In the rows, zero is written as 128.
Each row has a class, written after it.
[131 104 129  97 142 224 213 135 113  21 168 110  92  98  99 157 140 103
 155 103 204 134 109 111  98 162 129 142 148 115 164 150 149 147 168  89
 173 157 123 131 156 125 115 100  90 180] : K_824
[133 120 163  68 107 116 185 130  98 138 126 147 103  89 136 164 148 124
 131 152  86 136 104 137 144 114  97 152 102  94 120 120  86 134 149  85
 156 123  84 144 150 124 155 115 112 134] : K_753
[137 110 142 132 143 155 176 158 133 163  81 148 117 148 109 126 188 142
 120  76 100 149 112 135 124  89 143 154 100 144  77 154 132 102 181 139
  55 152  95 148 196 107 120 163 138 167] : K_160
[114 128 129 117 185 129 110 136 142 128 138 139 120 174 134 155 146 116
 150 158 159 131 151 151 122  95 127 148 175 175 202 113 143 130  97 116
 197 130 188 129 163 131 104  43 115 109] : K_382
[135  75 137  99 105 136 151  78 116 148 170 171  97  66 173 124 104 166
 116 152  83 182 123 126 123 130 153 152 117  98  62 161 120 115 137 130
 165 159  98 156 141 125 103 134 123 197] : K_824
[145 143 170  73 185 121 209 134 138 194 140 167  91 119 141 174 108 135
 165 216 161 163 140  83 117 161 114 149  81 112 193 117 115 129 127 108
 151 127 111 108 117 117  56  86 119 120] : K_411
[111 156 107 119 125 125 179 144 139 113 107 110 119 129 113 143 115 102
 120 167  98 165 126 118 124 139  83 131 118  90 167 162  97 126 112  77
  41 117  73 132 128 102 138 105 120 161] : K_362
[102 129 137 133 136 117 130 107 121 127 110 145 141 115  92 110  88 141
 111  94 132 122 116 126 128 149 163 107 108 116 140 124 152 136 153 140
 134  88 107 115 115 138 100 185 154 132] : K_419
[113 132 106 123 169 142  87 133 139 102 123 111 157 161 137 152  83 145
 144 115 116 107 181 131 119 115 173 115 177 184 124 118 135 134  77 127
 180 107 172 165 136 154 123  96 131 130] : K_824
[111 152 122 109 103  53  56 113 130 188 104 185 126 129 143 143 158 112
 136 176 131  96 133 125 170  94 101 123 151 146 155  86 100 128 110 112
 160  90 142 149 136  96 161  49 121  61] : K_382
[106 101 150 179  89 114  93 133 131 109 166  79 101  90 151 132 144 166
 111 148 153 167 113 153  88 109 148 125 161 132  63 151 146 117 123 108
 102 139 166 136 105 100 134 143  88 127] : K_292
[103 123 155 162 169 185  94 103 118 169 159 112 128 163 155 134 105 165
 128 186  97 134 131 158 152  85 151 113 200 166 153 131 174 120 126 106
  98 112 141 124 127 125 189  50 124 152] : K_824
[ 83 154 117 126 149 142 104 134 160  85 134  93 102 111 123 127 136 133
 144 160 153 174 132 140 104  83 102 152 122 143 187  84 140 117 115 113
 164 125 172 116 107 145 116  73  57 158] : K_621
[168 123 111 170 191 171 166 171 151 121 164 109 107 167 131 126 136 138
 168 105 153 138 128 112 110 137 167 107 131 173 146 145 148 132  85 154
 157 162 207 141 142 154  80 162 112 157] : K_411
[112 104 153 108  84 123 178 109 120 116 148 197 161  86  66 113  98 147
 105 111  99 143 120  93 104 143 142  99  99 119  98 163 124 146 157 114
  87 107 106 172 151 105  94 112 115 138] : K_419
[124 104 147 143 106 103 147 135 116 144 137 186 112 106 132 107 148 156
 128  93 118 141 134 141 187 112 154 149 120 121 116 120 110 126 134 126
 154  95 145 146 136 135  65 138 117 164] : K_419
[110 131 132 172 149 118  73  97 115 139 108 143 166 176 127 135 117 132
 109  86 116 113 142 111 138 120 150 115 142 172  96  95 157 145 117 176
 145 123 143 123 152 130 201 192 122 134] : K_419
[157 157 121  97 178 145 113 164 120 179 144 117 123 169 119 162 148 104
 175 187  92 129 138 103 160  97 109 148 141 160 183 122 112 162  93 109
 148 100 154 123 147 166 200  59  70 129] : K_753
[115 111 171 137 160 113 142 141 140 162 177 143  91 109 189 172 102 185
 158 146 151 180  95 136 120 182 166 153 108 104  71 179 173 114 124 138
 197 136 126 150 137 156 132 124 149 165] : K_621
[ 95 129 133 150  91 103 136 124 130 114 154 103 122 116 129 132 131 164
 100 106 149 141 143 147 108 115  62 118 107 141 106 139 122 126 111 141
 125 124 195 128  77 126 103 123 167 117] : K_411
[135 110 177 145 140  69 117 170 110 241 138 153 153 116 178 154 159 137
 187  94  65  92 127 121 129  98 173 163 110 163  61  92 154 111 130 138
 208 109 109  92 129 173  45  99 177  97] : K_382
[186 137 152 144 157 181 144 157 135 124 117 158 129 135 148 160  54 170
 146 115 137 171 147 135 126 137 173 115 131 164 127 131 153 153 124 159
 176  60 182 132 155 147 124 104  93 118] : K_160
[199 147 146 187 173 151 130 145 149  81 107 157 112 154  56 103  80 135
 156 119 152 113 129 109 115  58 140 127 150 160 174  63 202 113 132 163
 157  66 200 104 125 161 113  99 105  99] : K_160
[118 128  99  64 126 172 180 148 142  68 101 146 130 103 126 136 122 127
 125 102 149 122 155  98  92  86 107 129 118 123 145 128  97 124 143 112
 108 168 134 148 148 113  75 104 133 156] : K_824
[153 116 170 134 141 125 112  90 134 157 146 160 125 102 107 106  99 111
 111 116  71 159 124  67 118 127 145 109  94 127 128 100 176 108 143 170
 222 105 109  98 169 170 121  85 143 202] : K_753
[114 139 134 139  98  84  75 131 144 133 112 124 137 112 135  78 119 143
  82 126 123 120 129 133 133  92 163 114 117 101 140 132 128  62 140 105
  73 132 104 121 155 105  85 132 126 147] : K_89
[ 86 144 173 133 199 189  32 128 135 148 142 134 178 192 173 153  87 154
 128 139 161 116 159 177 141 148 140  96 160 160  83 123 148 186 133 164
 150 117 186  89 149 105 187 124 157  88] : K_306
[114 127 130 143  98  95 104 129  83  87 119 124 129 147 115 164 195 109
 140 134 213 130 122 115 133 141 121 154 141 148 102 137 102 155 108 121
 135 121 161 146 126 106 141 168  78 121] : K_382
[132 152 151 110 195 138 118 140 142 165 149 116 115 118 159 147  86 132
 153 177  84 154  95  79  85 129 133 141  80 146 144 130 131 111 128 113
 139 126  89 112 207 161 121 165 116 187] : K_824
[113 146 142 135 189 134 103 154 141 132 115  89 139 167 150 133 155 147
 120 117 114 113 123 158  99  88 157  99 164 188 124  88 177 114 121 132
 208 130 159 131 107 126 116  94 171 112] : K_382
[131 132 105 118 153 114 125 157 112 102 128 119 110 139 140 154  99 113
 194 108 119 105 136  74 141 127 181 164 147 172 123 134 123 127  76  76
 220  91 114 150 185 145 111 151  75 156] : K_824
[105 166 121 125 100  80 121 132 132 122 117 125 101 108 137 128 129 112
 100 135 145 165 138 110 132 140  73 140 119 115 137 142  56 100 103 105
 112  77 116 160 174  98 118 164 158 173] : K_292
[128 166 114 154 113 134 147 125 117  43  68 120 131 123  85 134  88 111
 129  58 133  95 142  97 125  97 113 102 119 136 147  97 151 139 110 141
 157 103 110 122 135 127 147 125 127 156] : K_89
[168 133 168 144 172 166 209  87 114  90  72 166 138 155 105 159  49 105
 123  54 127 115 101 135 101 141 216  94 103 116 149 121 217 169 183 199
 200  90 106 114 175 123 197 137 122 131] : K_89
[140 127 150 121  97 126 177 137 139 107  59 186 123  90 112 122  78 116
 106  99 154 140 157 101 140 138 152 102 128 105 117 143  85 128 146 137
  63 128 121 128 160 125  42 140 133 137] : K_292
[160 136 129 111 190 186 145 157 143  61 121 136 122 121 103 115  52 125
 174 144 156 109 108  92  88 167 173 105 125 136 222 144 174 148 103 127
 205  91 132 116 176 151  78 128 146 104] : K_504
[139 118 143 151 146 212 126 101 130  79 119 173 141 160 102  96  66 110
  95  93 154 135 160 125 125 118 132  83 162 169 164 124 156 113 136 173
 185  89 175 124 158 123 128 109 145 137] : K_160
[144 119 136 171 117 135 131 136 121 164 111 156 130 141 151 100 103 154
 155  85 103 106 145 147 167 112 190 139 133 132  94 143 155 108 122 146
 118 125 100  95 136 151  75 135 147 152] : K_89
[100 137 151 141 165 101 103 151 141 187 146 134 132 155 117 139 156 110
 156 123 126 131 165 141 173 141 179 146 145  92 116 136 122 127 156 130
  99  81 149 127 134 152 142 133  91 136] : K_621
[ 92 148 111 132  77 118 140 129 156 118  62 163 128 104 107 111  67 157
 107  75 118 141 119 127 101 117 103 116 128 128 136 123 135 113 149  98
  99  70 106 119 128 102 132 144 155  86] : K_160
[134 129 172 134 106 146 157 145 142  90 123 184 112 110 157  79  77 135
 116 100 149 145 161 134 159 118 167 146 134 105 146 117 117  67 144 123
 158 103 129  97 175 135  17 102 110 172] : K_89
[100 125 138 153 125  90  18 148 107 190 138 156 140 142 152 140 165 150
 182 165 163  94 160 151 175 119 159 136 172 176  72 128 101 140  79 122
 157  77 180 151 123 134  94  70 133  80] : K_382
[118  98 198 146 156 141 162 116 103 109 188 198  99  79 123 163  57 156
 147 168 152 160 139 108 137 171 137 139 143  70  85 170 141 152 139  82
 193  62 122 131 165 114 113  58 151 164] : K_362
[151 106 160 157 145 128  78 137 145 129 156 148 155 145 138 118 117 177
 164 172 124 111 127 124  91 129 182 128 136 185 117 115 184 121  88 143
 167 121 162 138 147 134  85 100 130  75] : K_504
[173 127 114 125 127 169 138 122 125 150 129 164 106  97 160 132 144 133
 148 134 197 127 128  83 126 177  99 132  91 117 212 116 132 105 120 170
 175 128  81  99 184 112  53 132 211 146] : K_504
[107 170  89 110  84 133 132 143 129  86  91  93 113 114 108 114  92 107
  81  80 152 151 126 127 158 163  28 119 124 117 142 140  74 142 101 135
 109  93 122  96 115 115 112 156 159 122] : K_306
[ 82 108 154 160 128 110 137  91 134 170 148 165 118 132 125 128 145 123
 114  74 116 120 105 160 121 120 138 124 111 118  77 130 153  90 176 161
 145 117 125 145 178 113 160 154 162 141] : K_621
[115 126 153 154 120  79 122 142 140 182 123 154 122 146  96 163 186 134
 154  84 133 119 133 160 167 171 160 159 112  82  59 154 132 106 188 121
  34  98  93 163 176 121 167 200 139 137] : K_160
[149 192 131 134 142 172 138 147 118  98 130 137 140 142 149 176  48 138
 174 120 187 149 154  99 131 200 132 111 163 126 120 121 154 154 112 111
 151  87 139  89 127 126 137  84 128 132] : K_382
[121 151 135 137  65  52 105 152 152  96  92 104 130 103  93 131 156  96
 133  88  77 102 149 109 124 120 114 143 146 119  61 116 102 132 142 128
  80  98  89 152 164 126 165 169  94  98] : K_292
[117 142 133 154 111 132 103 124 110 131 128 142 127 147 119 126  90 129
 150 143 163 144 132 146 196 160 137 139 172 121 138 122 115 180 106 113
 113  65 154  87  84 114 139 146  74  94] : K_306
[ 68 174 127 186 118 118 111 121 160 153  97 147 138 134 108 106 133 164
 108  92  97 143 114  99 124  94  81 107  84 145 129  97 165  93 130 132
  22 135 141 104 128 121 140 139 187 190] : K_504
[101 171  93 122 149 125 114 152 143 120 116 102 127 137 109 167 144 157
 166 134 151 117 147  87 152 148 111 134 133 144 224 128 163 153 105  66
  97 128 103 106 134 120 138 118 125 144] : K_504
[110 149 138 153 127 141 111 127 132 133 132 100 114 126 105  98 119 125
 109 143 120 145 112 124 149 133  67 108 129 140 150 108 121 121 105 135
 112 109 101  86 105 120  82 155 151 144] : K_306
[113 130 127 143 107  71  72  99 101 168 126 158 166 131  93 137 102 135
 103 158 126 101 128 146 160  78  69 136 126 158 182 117 125 129 105 137
 125  77 184 147  67 172 181  97 168  82] : K_160
[148 143 118 145  78 152 132  86 125 168 109 164 159 117 133 112 110 146
 113 132 117 147  87 104 113 128  85 105  98 135 171 107 151 137 140 176
 103 131 104  92  96 161 169 128 186 152] : K_753
[181 101 137 125 206 207 129 121 103 128 137 166 158 165 115 182 111 115
 173 133 173 105 140 137 144 115 181 133 153 180 154 116 182 150 124 155
 196 166 184 155 154 154 181  39 110 124] : K_160
[ 36 129 117 132 116 112 112 121 138 164 114 125 106 118 135 135 117 133
 135  72 111 167 128 135 164 172 112 155 136 131  85 147 127 147 110 131
 171  95  95 112 120 121 142 150 157 158] : K_306
[129 119  99 150 181 143  90 140 134 147 163 111 161 131 150 133 105 144
 123 130 134 125 124 124 105 164 187 105 157 178 121 117 145 133  98  84
 218 127 154 124 112 133 120 105 137 125] : K_362
[108 131 145 132 142 117 202 134 148 147  65 186 132 108 109 122  99 119
 103  95 125 137  95 118  97 125 153 117  83 124 132 103 119  94 165 113
 117  96 103 126 160 109  63 110 175 130] : K_362
[106 143 170 160 118 112 145 133 125 155 180 111  94 123 159 192 131 170
 145  99  92 179 149 148 157 179 131 142 140 163  11 139 143 111 120 139
 151 114 129 133 148 156 123 145  91 175] : K_382
[ 83 125 147 163 151 156  99 133 146 207 171 125 107 150 164 149 113 150
 142 193 107 182 151 154 133 130  77 140 174 161 156 149 112 117  79 106
 113 106 141 107 151 138 128  41 113 125] : K_621
[203 125 137 123 122 119 117 147 157 105  85 198 120 132  63  86 104 141
 152 122 110 127 120 103 129 156 159 130 110 143  83 161 134 169 144 158
 143  73 124 150 175 154 100 157 104  93] : K_160
[103  94  83 125  95 106 117 135  80 135 149  62  91 108 137 172 200 106
 150 110 169  98 119 117 122 116 132 153 130 160 117 150 101 112  89 111
 186 100 113 170 119 106 120 165 106 117] : K_824
[ 91 124 167 140 126 143 110 129 114 166 153 108 126 141 172 114 157 155
  90 129 112 138  81 175 144 118 151 100 147 171 112 165 168 108 161 128
 154 124 137 126 129 124 140 103 154 137] : K_382
[138 128 131 172 164  99  81 158 157 139 149 102 131 150 128 118 143 141
 165  93  87 106 105 123 100  87 152 126 127 179  88  76 193 132  92 164
 229 109 150 120 127 124 112 146 142 104] : K_306
[146 135 127 121 104  73 142 112 112 142 110 210 137 150 128 149 139 128
 131  99 166 136 134 115 159 144 126 151  78 114 120 126 101 143 119 136
 136  91 141 162 171  86 116 132 134 143] : K_419
[142 178 112 137 134 135  98 154 119 149 147 160 121 142 101 121  87 145
 147 161 128 114 157  66 183 129  63 110 157 149 181 126 107 172  91  80
 106  61 134  89 132 122 136 101 101 112] : K_419
[132 116 115 100 200 143 158 128 109 122 113 143 128 150 140 173  69 104
 138 129 199 106 129 120 122 140 183 132 130 153 201 120 103 112  96 115
 185 132 177 142 148 162  75 162 129 124] : K_824
[151 117 102 113 111 150 190 140 131 147  73 162 153  85 136 119  95 191
  69  60 122 126 112 138  99  93 176  78 105 105 128 161 138 128 170 126
  65 174 108 136 136  96  85 116 183 135] : K_89
[159 167 122 135 158 155 123 115 136 111  77 128 134 152 110 128  51 105
 124 121 135 117 144 125 152 157 144  93 169 142 160 132 149 171 128 159
 129  99 133 104 128 154 174 119 151 117] : K_292
[111 147 136 149 120  93 113 125 138 188 113 174 150 150 127 140  98 136
 140  88  75 164 153  93 145 139 127 150  99 117  80 138 142 160 129 141
  78  94 121  99 157 129 164 121 110 158] : K_419
[113 103 110 136  83 130 106 158 117 145 102 106 140  88 130  97 129 126
 111  79  77  95 134 140 124 109 144 101 120 140  70 170  82 112 106 121
  91 147  88 130 152 135  67 143 134 115] : K_89
[163 154 124 128 137 166 162 137 138 126  92 129  61 145 164 109 132 129
 106 174 178 181  62  77 105 164  92 137 121 137 176 147 107 109 129 146
 123 103  83 121 171 108 141 193 135 156] : K_824
[ 85 153 117 100 177 148  83 132 120 198 165 155 132 140 132 132 102 137
 161 174 109 109 155 121 163 117 137 106 142 158 155 120 123 161 109 110
 175  59 150 132  99 118 167  87 110 100] : K_419
[109 139 109 136 167 158 137 134 139  62 141  90 131 162 129 132 117  96
 136 118 136 131 131 120 104  98 115 137 138 173 221  95 130 114  96  79
 161 154 166 103 139 156  88 146  87 185] : K_824
[113 100 126 150  97  80  75 121 118 143 186 133 122  93 156 134 149 137
 130 181 169 133 101 112 119 154 148 148 128 134 124 141 120 111 114  90
 188  93 120 143 140 102 128 140  97 110] : K_362
[177 167  60  97 112 130 184 148 134  79 113  90 112 114 142 191 129 119
 130 110 142 187 132  92 115 192  80 147 123 139 166 172  80 176  87 117
 123 158  95 165 182 125 169 174 106 191] : K_292
[146 149 104 150 106 116 139 140 146 184  91  97 105 138 168 141 161 152
 106 110 144 159 143 133 144 188 102 112 120 130 147 145  78 130 114 152
  73 123  97 119 158 106 100 197 155 123] : K_411
[116 146 171 219 108 101  19  85 142  87 101 149 132 130  97  77  86 122
 112 110 148  90 138 113 112  93 144  87 140 147 122  61 180 105 124 178
 183  47 144  92 161 121 141 123 122 106] : K_89
[131 126 160 124 152 133 220 121 136 108 121 142  98 138  80 144 121 101
 136 138 156 147  85  71  68 128 140 112 117 112 202 146 181 149 161 117
 145  96 124 139 158  70 172  99  94 107] : K_411
[105 170 130 167 112 129 183 128 123 127  56 151 109 168 108 109  97 149
  76  96 107 170 111 146 158 138  59 108 135 112 143 139  94 151 114 124
  35  61 116 119 110 103 152 176 176 142] : K_419
[110 126 118 123 118 139 106 137 156 139 154 147 110 108 163 133  67 177
 131 139 142 188 145 122 128 148 107 124 141 154 110 145 130 133  64 133
 184 109 156 125 128 102  67  62 134 129] : K_306
[ 89 131 121 119 118  99 146 123 146 140  83 183 133 144  98 113 131  85
 131  84  99 127 169  92 139  75 131 157 122  82 126 131 100 105 154 124
  35 108 123 137 179 114 117 123 129 179] : K_824
[ 99 115 104 115 144  83  89 134 133 174 139 124 152 128 123 161 135 103
 151 100 111  77 135  96 106 104 127 138 129 200 135  98 139 119  96 121
 235 135 137 130 150 154 136  89 110  66] : K_621
[181 173 119 192 111 128 102 140 149 110 102 113 126 151 111  97 106 149
  87 115 115 173 113 118 129 159  67  94 118 131 177 142 126 129 112 142
  85  62 116 115 151 137 134 200 171 164] : K_160
[ 82 134 108 115 132 156 165 138 118  70 160 140  85  97 118 136  97 135
 157 124 172 148 131 144 174 132  86 156 111 127 171 133  95 123  91  94
 147 147 170 130 107 177  69 154  92 193] : K_419
[135 160 163 120 142 109 152 126 143 102 155 138 110 126  96 114 144 139
 114 183 140 144  62 105 102 160  85 145  76 138 195 118 144 102 144 126
 128 108 118 138 162 140 132 183 139 138] : K_504
[124 134 127 132 138 123  69 112 141 118 149 186 139 113 125 127 106 200
 137 195 216 126 153 142 150 161 134 128 157 126 224 113 127 140 101 109
 138  88 185 145 130 128  86  93 170 102] : K_504
[122 165 112 148 168 167 178 112 116 191  90 165 146 146 111 115  92 103
 109 124 109 141  67 111 101 108  86  91  90 130 162 119 112 119 133 155
  70 121 123 127 133 129 179 138 198 151] : K_621
[ 95 125 108 133  75 111  93 110 115  92 129 143 145 118 130 116 134 136
 112  68 172  99 140 128 139 115 107 134 116 142 101 102 138 130 137 152
 164 125 156 111  95 120 133 169 129 109] : K_419
